Each row is followed by its class.
[  0  -2  10  10   0  -1  -1 -13   2  -7  -6   4   6 -15  -2  12  -5   8
   4  -6   5  -1  -1  -3   4  -1  -1  -3   2  -1   1   2   7   7   0  -7
   1   0   9   2   2  -6  -4  -3   0  -6 -14  -4   0  -9   9   2   1  -2
  -2  -2  -1  -4  -2  -7   4  -1   1   6   2   1   0  -2   0   4   4   7
  -2  -4   2  -7   1   9   4   7  -2  -2   3   2   3  -1   1 -11   2  -4
   2  -5   0  10 -10   3  -7  -5  -2  -4   0   3   4  -7   2  -4  15  -8
  -4  -8  -7   3   2   2  -2  -1   9  -4   0   0   0   4   1   1   5 -13
  -1  -3   0   5   9  -2   6  29  -7  10  17   0   1   0  -1  30   2  -4
   6  -6  -2   3  -3  -6   3   1  -1  53   3   0   1   8   2  -5   5 -11
   3   1  -1   0  23   4  -1  16  -3   0   1  -5 -21  15  -2  -1  23  -4
   6   6  -1  -6  -7   7   6  -2 -13   0   3   4   3   1  -4   1  -9  -6
   2   1  -3   0]
V
[ -3  -3   7  13   8   9  -2  -4   6  -4   0   0   9   4   2   4  -2  11
   3  -5   3   2  -1  -4   7   4   1   6  -3  -1   1  -3   1  -1  12   1
   1   2   8   4   0 -19   0   1   5  -2   2   3   0   2  -3  -7   1  13
   7   4   3   2  -2  -1   1   1  -3   0  11  -2   2   2  -3   4   2   4
  -7  -7   0   0  -1  -2   2   4   0  -1  16  -8   5   0   2  -4  -6   1
   1   2  11   2  -4  -4  -5  -4   2  -3   2 -19  11  -1   0   5   5  -2
   2   0 -12   1  -2  -1   7   0   1  -2   3   2  -2   1 -10   1   8  -1
   1  -3  -1   1  -8   8   2   6   2   0   4   0 -10   0   0   5  -7  -5
   2  -3   0  -1   0  -5   4  -1  -2  -6   6   4   6  -4   1  -7   3  -5
   2  -1  -2   1  14 -13   2   4  -2   2  -3   0   1   2  -1   6   3   5
   2  -5   0  -4  -1   3   5  -5   0   0   2   3   3   0   1  -1 -12  -1
  -1   8   2  -9]
P
[ 14   2   0   9  -1 -13 -16   4  37 -11  -9   1   8 -17  -6  15   6   1
   2 -13   1  -8  -1   5   0 -17  -4  -1  11  -2   3  12   7  11   2  -1
   0   0  16  -9   2  -4  -3 -17   1   6 -27   0   3   0   6   7   0  -7
 -16 -12  -7  -6  -4 -11  -5  -4  -5   0   6  -2   6   4   5  10  -3  -2
   8 -13   6  -5   2   2  -5   4   1  -2   2   7   5  -1   4  -7   8   2
   6   1   5  14 -20  -8  -4 -11   1  -3  -2   1  -8  -1   0   1  17  -5
  -6  -6 -13  -1   8   5  -3   5  13  11 -11  -2   3   1   5  -5   4 -38
  -3  -7   0  -1  11  12  24   9  -8   4   9  -1   0  -1  -7  38   7  -5
  -2  -6  -1  16   4  -5   3  -1  -5  -3   7  -1   6  -1  24   6   1  -3
   3   0  -6   2  43   2  10  32   4   5  -1   4 -28   7   8  -4  22   0
 -13  15   7   5  -6   7  11   4   1  14  -7  14  -7 -15  -5  -2 -15  -7
  21 -13  -3   0]
S
[  0  -6  -3   7   2   0  -2  -7   3  -3  -2   1   4   7   0   9   0   5
  -6  -4   2   5   7   1 -12   4   4  -1  -6   2   4  -4  -4   3  -1  -3
   4   1   3  -4   0 -10   4   5  -1  -2   5  -4  11   1  -7   2   1   4
   3  -8   6  -2   3  -4  -6  -1  -6  -5   1  -7   6 -19   1   3   6  -4
  -5  -6   1   0  -2   4   7  19  -1   1  -1   0   0   0  -4  -2  10   3
 -10 -10   7  -4  -5  -7  -3   5   8  -1  -4   2   3 -11   1   0   6   3
  -6  -3 -10   0   4  -7  -5   8   7  -3  -8  -2   3   0  -8  -7   8 -17
   1   3  -1  -1  -3   9   6 -13   1   2   5   4   1 -12   4   6  -9  -2
   9  -8   6   0   4 -12  -1  -4  -4  -1   2   9  -3  -5   0   1   4  -5
  13   1   0  -7   8   2   1  16   1   2   3  -5   7   2   4   4  10   2
   6  -1  -7  -2   1   6  -2  -3  -4  -7   0  -1   1   6   6  -4 -10   5
 -16   3   0   9]
G
[ -1  -3   4   3  -3  -1  -1  -5   3  -3   5  -1   4   1   0  -7  -1   1
  -4  -4   0  -4   0   0   2   1  -2  -1   0  -1  -1   3   7  -2   1  -1
  -3  -4   0   3  -1  -5   5  -2   2   4  -2   0   5  -2   6  -2  -3   4
   0   4  -5   0   1  -1  -1   0   0   1  -2   1   4   3   2   3   2  -3
  -1 -14   2   8   1   0   3   2  -1  -1   5 -11   0   0  -1   6   1   3
  -4  -2   5   0  -1   3  -5   1  -1  -4  -2   0   2   0  -1  -5  -3  -2
   3   5  -5  -3   4  -4   0   3  -1  -3   1  -2   0   5   0  -2   7 -10
   2  -1  -1   3  -4   3   6   3   2  -4  17   3  -1  -2  -4  10  -4  -1
   8  -1  -1   2   4   2   5   2   3  -3  -3  -3 -16   0  10   2  -3 -17
  -7  -3  -1   2  14  -2   4   3   2  11   1  -2   1  -2   5   1  10  -4
   8   1   1   2  -6   4  -1  -1  -1   2   2  -2   0   3  -3  -4  -6  -1
  -6   0  14   1]
N
[ 14  -5   7  -8  -4  -7  -3  -5  32  -8  -9  -3   4 -36  -4  12   0  -1
   2 -21   4  -2   8   8  -3  -8  -6   6   7  -7  -9  20   9  10   1   5
   4   4  18 -11   5   2   3 -18   0  -9 -43  -2  -5   0  12   3   1   1
 -15 -13  -4  -5  -7 -10  -6  -6   5   0   5 -11   0   3   1  15  15   5
   3   2  -3 -12  -1   2  -4   8   4   6  16   8   7  -9  -2  -7   6  -2
  17  -1   4  18  -6  -7 -11 -22   3  -5  -3  -6 -12  -2  -7   1  17  -4
 -11  -9 -16   0   9  12  -3  -2  11   5  -4  -3   1   6  -1  -3  -5 -15
  -6  -4   0  -1  12  21  23  -2  -7  34   6   3  -2  -2  -4  36   8  -6
  -3   4   0   5  12 -10   1   5  -4 -10   7   0   2   2   3  10 -13  -5
   9  -4   5   7  53   2   8  17 -15   1  -2   8 -34   9   5  -3  28  -3
 -19  10  -5 -17  -6   4  11  11  -1  10  -6  27   3  -1  -4   0  -4  -9
  20 -21 -11   0]
S
[  3   5   6  29   1  18 -11  -9  15  -9 -11   4   9  13  -3  24   8   7
   2 -11   3  10   5  -5   4 -12   2   0   5  -2  -1   2  10   3  -5  10
   9   3  30 -11   2  -6   1  -8   6  -9  -8  11  11  -1  -7   1   3  10
  -5  -5 -11  -2  -6  -5  -1  -3 -17 -11   1  -7   8   1  -6  -2   4   2
  -7 -28  15 -18   0   2   7  -1  -5   3 -23 -15   5  -2  -3  25 -17  -5
  10 -13  -3  -5  -6  -6 -10 -15   1  -3  -1   4  -1  -6 -12  -5  15   1
  19   3   3   1  -2   8   1  -6   1 -13  -3   2   0  -2   2   7  26 -56
   5  -2   3  -1  11   8   8  -4   0   8   8  -1   4   4  -9  29   1  -3
   0 -11   0   0  -3  -3  -6   3  -6  -9   3   2   5 -22   6   8   0  -6
   1   2   8 -10   0  -4   6  -5  -2   6  -1  -7 -20  18   3   0   4   1
  12   1 -11   4  -2   2  -3   6   0 -13   4  29   5  -8   3  -1   3  -1
  -6  16  -4  20]
W
[ -3  -1  -6  18  -3 -11   4  -7  -5  11  -8  12  -5 -19   3  -9  14  -4
   2  23 -10   0 -10   4   8   8  -1   1  13   7  14 -20  -7   0  12   0
  -2  -3  30  -4   1   3   8  24 -13   6  -3 -13   3   3 -27   1   1  -4
  10  14   4   3  12   6  -5   2  10   3   2  10   5  -5   4   3  -3 -19
 -11  -9  -6   8  -4  10   0  13  -5  -3  16  28   1   9   0   0  20   5
 -19   0  11 -12  -3  -4   1  30   9   5  -4  -7  11  -8   5  -9  -4   4
 -24 -17  -6  -3 -14  -3  14  -1  -2  -8  -5  -2 -10   1  11  -3  14   4
   2   4   0   0 -13 -42  -4   2  -3  -2   3  -1  -8   8   2  43 -10  -1
  22   1  16 -13  -3   0  -2  -1  -5   3 -11 -20  -2   2   0 -11  -3 -14
   1   7 -11  -4 -19   0  -1  11  -2  11  -9  -9  24 -12   0  13  12 -13
  12  -2   0  21   5  -4 -11 -15   5  18  -1 -21  -8   4  -2  -6  -4   8
 -25  -4   8  10]
W
[ 11  -3  15   7   1 -19   0  -1  38  -4 -25  11   4 -63 -12  23  11  -9
   1  -9   2 -16   8   7   2 -29  -1  -5  14  -9   3  15  17  33   0 -14
  -6   5  46 -20   3   8  -1 -27  -4 -21 -63   0  -3  -6  40  15  -2  -7
 -31  -5   6  -4   3 -10 -10 -13   4   3   9 -12   9  -6   9  28  17  -2
  10  -4   4 -27   0   1 -10 -10   4   0  32  19  -8  -8   8  -4  17   6
  18 -27  -3  19 -22 -16  -7 -28   5  -5  -7  -6 -29  -4  -5   7  29 -14
 -27 -12 -27   3  10  17   1   0  23  15 -14  -7  -4   0  10  -6   4 -37
 -10  -3 -14  -4  27   9  26  -2  -2   9   9 -10   3  -3  -8  63  10 -22
  10  -1  -9   5  14 -10   0   1  -2 -16  15 -11  -4   8   3   9  -8  -6
  14   6  14  -3  63   4  11  38   5   4  -5  11 -59   8  12  -1  41 -16
  -6   8   1  -3  -7  -5  14  10  -3  27  -7  32  -1 -14 -11   8   4 -11
  42 -21  -7   4]
S
[ -7  -1  -9 -24   6   8   1  -5   8  -2   2  -2   2  14  -2  -3   0  -3
  -8 -10   3   6  -1  -1   3  -4  -7  -1  -3   2   2  16  -5   0  -1  -3
   3   1 -34  20  -8  -6   0  -2   2  -1  11   3   7  -3  22 -23  -4  11
   3  -8   3  -6  -2  -2  -6   7   7   2  19   0 -10   0  13   7   4   3
   2  -1  -5  -4  -3   0  -1  -7   0  -3   0  -2   4  -1  -6  -5  12   2
   7  16  -3   2  -2   5   5  18  -2  -4   6  -2  -3   0   2   3 -10   6
  -7  -6   9   4  -3 -19   2   0  11  16  -4  -4   7   6   6  -1   3  -1
  -2   4   5   8  -6   4  10  -3   9  -3   6   1   2  -1   1 -22  -5   1
   0 -10   1  10   3  -3   3  -4   2  11   8   1  -1  14   4  -7  11  -2
   2   1   2   6  15  -2  -9   9  -2   3  -4   6  20   5   9  -9  -6   2
  -2  -5  -5  14   4   5   1 -18   0  -9  -2  -5  -8   0  -3  -4  -8  -7
  -9  -3   2 -15]
G
